Here is a tiny trained network, its code and every weight. The questions are about switching its units off for an input and a target symbol, where a switched-off unit gives its printed mean instead of its output.

import numpy as np


def w(rows, s, z=0):
    codes = np.array(rows[::2]) - 128.0
    scale = np.full(codes.shape[1], s)
    scale[-1] = z or s
    return codes * scale


def norm(h):
    return h / np.sqrt((h * h).mean(-1, keepdims=True) + 1e-5)


def f(y):
    return np.maximum(y, 0)


def softmax(a):
    e = np.exp(a - a.max(-1, keepdims=True))
    return e / e.sum(-1, keepdims=True)


def log_softmax(a):
    a = a - a.max(-1, keepdims=True)
    return a - np.log(np.exp(a).sum(-1, keepdims=True))


def net(x, mask):
    ids = ['αβδεθπστφω'.index(c) for c in x.split()]
    T = len(ids)
    res = E[ids] + P[:T]
    u = 0
    for l in range(2):
        q, k, v = (norm(res) @ M[l].T for M in (Q, K, V))
        z = softmax(np.where(np.tri(T) > 0, q @ k.T / 3**0.5, -1e9)) @ v
        res = res + np.where(mask[u], z, O[l][:, -1]) @ O[l][:, :-1]
        u += 1
        y = f(norm(res) @ A[l][:, :-1].T + A[l][:, -1])
        res = res + np.where(mask[u : u + 8], y, B[l][:, -1]) @ B[l][:, :-1]
        u += 8
    return log_softmax(norm(res)[-1] @ U[:, :-1].T + U[:, -1])


Q, K, V, O, A, B = {}, {}, {}, {}, {}, {}
E = w([
[134,139,85,104,184,62,165,133,104],'α',
[201,32,95,202,17,77,89,113,103],'β',
[114,94,111,86,104,155,87,207,91],'δ',
[129,92,100,52,116,171,148,109,170],'ε',
[21,86,115,153,26,90,120,76,110],'θ',
[161,137,96,18,70,61,2,88,189],'π',
[103,146,101,137,118,126,58,15,65],'σ',
[104,116,109,196,169,118,119,125,201],'τ',
[131,128,237,65,51,112,78,71,103],'φ',
[242,115,135,171,67,159,107,23,92],'ω',
],0.022)
P = w([
[181,114,152,101,4,49,156,153,148],'0',
[161,132,131,106,55,62,131,144,152],'1',
[140,138,122,114,69,84,120,131,155],'2',
[132,134,123,113,83,96,118,122,151],'3',
[126,133,120,114,102,100,113,117,142],'4',
[120,127,113,116,116,103,110,112,139],'5',
[123,127,106,122,131,113,109,109,129],'6',
[121,123,101,119,138,124,109,109,121],'7',
[115,114,96,127,151,132,106,106,116],'8',
[115,113,90,126,157,144,105,109,107],'9',
[119,106,86,130,166,159,101,113,94],'10',
[112,113,82,128,172,158,98,107,92],'11',
],0.016)
Q[0] = w([
[140,34,67,132,68,96,1,40,103],'L0H0',
[147,40,98,85,82,106,122,21,106],'L0H0',
[150,102,176,151,206,86,163,120,170],'L0H0',
],0.0084)
K[0] = w([
[98,90,59,156,247,201,158,219,134],'L0H0',
[109,103,94,71,253,212,210,129,127],'L0H0',
[135,182,208,136,123,75,91,45,138],'L0H0',
],0.0072)
V[0] = w([
[136,124,121,3,133,190,193,74,181],'L0H0',
[123,61,181,175,162,164,63,51,213],'L0H0',
[111,61,78,118,30,197,41,174,99],'L0H0',
],0.0063)
O[0] = w([
[84,80,104,100,233,170,117,80,220,165],'L0H0',
[137,220,173,255,108,129,31,137,181,5],'L0H0',
[160,30,231,145,110,177,53,129,140,165],'L0H0',
],0.0088,0.0018)
A[0] = w([
[222,123,75,143,106,140,124,124,99,123],'L0N0',
[184,143,183,114,33,115,231,93,200,41],'L0N1',
[159,77,50,81,105,66,28,108,191,29],'L0N2',
[123,89,157,178,206,89,186,168,237,3],'L0N3',
[111,132,104,77,188,185,252,137,134,48],'L0N4',
[113,117,135,126,93,76,56,88,152,64],'L0N5',
[107,252,150,194,102,167,106,157,138,4],'L0N6',
[160,98,179,150,255,118,101,208,118,97],'L0N7',
],0.0083,0.0027)
B[0] = w([
[180,134,110,110,171,67,136,92,150,180],'L0N0',
[163,130,234,178,137,212,195,134,101,161],'L0N1',
[177,96,72,103,62,137,229,185,233,254],'L0N2',
[192,242,201,150,93,22,171,185,3,162],'L0N3',
[77,137,157,215,201,124,42,82,119,175],'L0N4',
[71,195,172,143,65,180,224,134,154,224],'L0N5',
[64,112,158,88,236,162,25,101,61,167],'L0N6',
[101,147,115,80,96,16,149,126,232,152],'L0N7',
],0.0072,0.0068)
Q[1] = w([
[124,98,95,62,184,85,96,98,148],'L1H0',
[164,189,173,163,101,5,174,101,129],'L1H0',
[160,80,105,59,162,163,185,240,62],'L1H0',
],0.011)
K[1] = w([
[108,113,34,96,191,107,111,88,160],'L1H0',
[244,198,128,159,145,90,254,148,98],'L1H0',
[160,34,110,54,47,114,118,73,59],'L1H0',
],0.01)
V[1] = w([
[162,136,93,84,174,142,22,112,104],'L1H0',
[134,151,150,90,3,134,121,81,97],'L1H0',
[148,96,117,159,7,129,142,7,118],'L1H0',
],0.0062)
O[1] = w([
[236,77,151,114,158,16,197,66,112,4],'L1H0',
[133,137,146,77,254,80,64,165,179,191],'L1H0',
[111,96,85,175,225,61,29,36,125,254],'L1H0',
],0.0062,0.0031)
A[1] = w([
[128,159,90,159,101,199,125,156,121,254],'L1N0',
[43,122,146,105,143,163,144,145,137,155],'L1N1',
[132,150,213,73,107,120,146,107,132,68],'L1N2',
[125,87,93,97,135,127,108,113,105,184],'L1N3',
[70,179,97,128,251,142,111,138,121,127],'L1N4',
[73,151,109,146,245,161,103,113,71,45],'L1N5',
[137,59,118,119,144,209,120,139,137,192],'L1N6',
[182,193,132,138,123,110,148,111,180,92],'L1N7',
],0.015,0.0056)
B[1] = w([
[165,217,133,143,110,118,94,101,145,200],'L1N0',
[114,139,97,159,149,87,142,99,41,177],'L1N1',
[90,145,103,99,195,122,151,174,92,153],'L1N2',
[161,176,128,165,157,66,107,101,96,254],'L1N3',
[121,170,9,177,203,175,66,91,104,216],'L1N4',
[182,62,166,134,114,208,248,176,129,201],'L1N5',
[123,219,188,189,182,65,140,69,174,201],'L1N6',
[139,112,162,81,135,162,131,115,40,181],'L1N7',
],0.012,0.0083)
U = w([
[172,149,61,92,123,99,188,126,83,105],'α',
[187,82,100,193,67,113,119,158,162,87],'β',
[160,159,197,98,76,51,140,110,125,254],'δ',
[106,170,111,137,161,164,180,78,216,114],'ε',
[61,86,114,164,84,125,123,142,124,156],'θ',
[150,126,109,52,110,167,93,153,183,184],'π',
[131,176,64,91,149,99,2,80,118,32],'σ',
[156,231,128,150,77,159,117,174,122,97],'τ',
[88,142,163,43,163,169,111,146,102,108],'φ',
[204,94,149,119,135,225,128,92,99,151],'ω',
],0.0086,0.005)

Each question gives the input, a string of symbols that net reads in full, and the target symbol t.
The units are the heads (3 rows each of Q, K, V and O) and the neurons (one row each of A and B). Each row of codes is followed by its name. A weight is (code - 128) times the scale printed after its matrix; where a second scale follows, it is the last column's (O, A, B and U).
mask holds one flag per unit, layer by layer, with each layer's heads first. A switched-off unit (its flag False) gives its mean, the last column of its rows in O or B, instead of its output. The means were averaged over made-up inputs and are rounded, as every weight is.
A unit's drop is (log p(t) with every unit on - log p(t) with that unit switched off) / (log p(t) with every unit on - log p(t) with every unit switched off).
The circuit of an input: a set's keep is (log p(t) with only the set's units on - log p(t) with every unit switched off) / (log p(t) with every unit on - log p(t) with every unit switched off). Starting from the 12 units with the biggest drops (on a tie, the unit counted first), units are removed one at a time, each time the one whose removal leaves the highest keep (on an exact tie, the one counted first), for as long as the keep stays at least 0.8.
units of the circuit, in order: the units of the circuit, biggest drop first
top k neurons: the k neurons with the biggest drops, biggest first
top k neurons in layer l: the k neurons of layer l with the biggest drops, biggest first
input δ θ σ θ τ σ σ π ε σ π, target ε: top 2 neurons in layer 0 -> L0N2, L0N5
input σ σ α θ θ δ τ, target δ: units of the circuit, in order -> L0N3
input τ σ α α σ δ σ, target δ: units of the circuit, in order -> L0H0, L1N4, L1N6
input ε ε α φ θ δ τ, target δ: top 2 neurons in layer 1 -> L1N4, L1N7
input σ σ ε σ α τ τ δ φ π, target δ: units of the circuit, in order -> L1N4, L0H0
input ω σ τ θ π σ τ τ π, target τ: units of the circuit, in order -> L0H0, L0N5
input θ τ π α α φ σ σ τ σ σ, target τ: units of the circuit, in order -> L0H0, L1H0
input θ τ θ, target τ: units of the circuit, in order -> L0H0, L1H0
input σ σ τ α δ θ θ σ β, target δ: top 2 neurons -> L1N4, L1N6
input σ τ β ω σ τ σ δ θ β, target δ: top 2 neurons -> L1N6, L1N4
input ε δ ω δ τ ω α π σ α π, target α: units of the circuit, in order -> L0H0, L0N2
input τ ω δ ω π σ θ σ θ, target δ: units of the circuit, in order -> L0H0, L1N6
input σ τ φ θ τ, target σ: top 4 neurons -> L0N6, L1N4, L1N5, L0N1
input ω τ σ τ, target τ: units of the circuit, in order -> L0N3, L1H0
input δ φ σ σ σ π τ β θ, target τ: units of the circuit, in order -> L0H0
input ε σ θ σ φ τ α σ, target α: top 2 neurons -> L1N5, L1N6
input σ θ σ σ δ σ, target δ: units of the circuit, in order -> L0H0, L1N4
input τ ε σ θ σ ω, target ε: top 2 neurons -> L1N6, L0N2
input σ α δ σ φ, target φ: top 2 neurons in layer 1 -> L1N2, L1N0
input ε σ π, target π: top 2 neurons -> L0N2, L0N5
input δ τ π σ π τ σ α φ θ σ, target α: units of the circuit, in order -> L0H0
input τ π σ α σ σ β θ δ, target δ: top 2 neurons in layer 1 -> L1N6, L1N4
input σ ε σ, target ε: top 2 neurons -> L1N6, L0N5
input π τ τ σ δ θ ω, target δ: top 3 neurons in layer 1 -> L1N6, L1N4, L1N5
input α α α α τ α δ σ ω σ σ θ, target δ: top 3 neurons -> L1N4, L1N6, L1N3
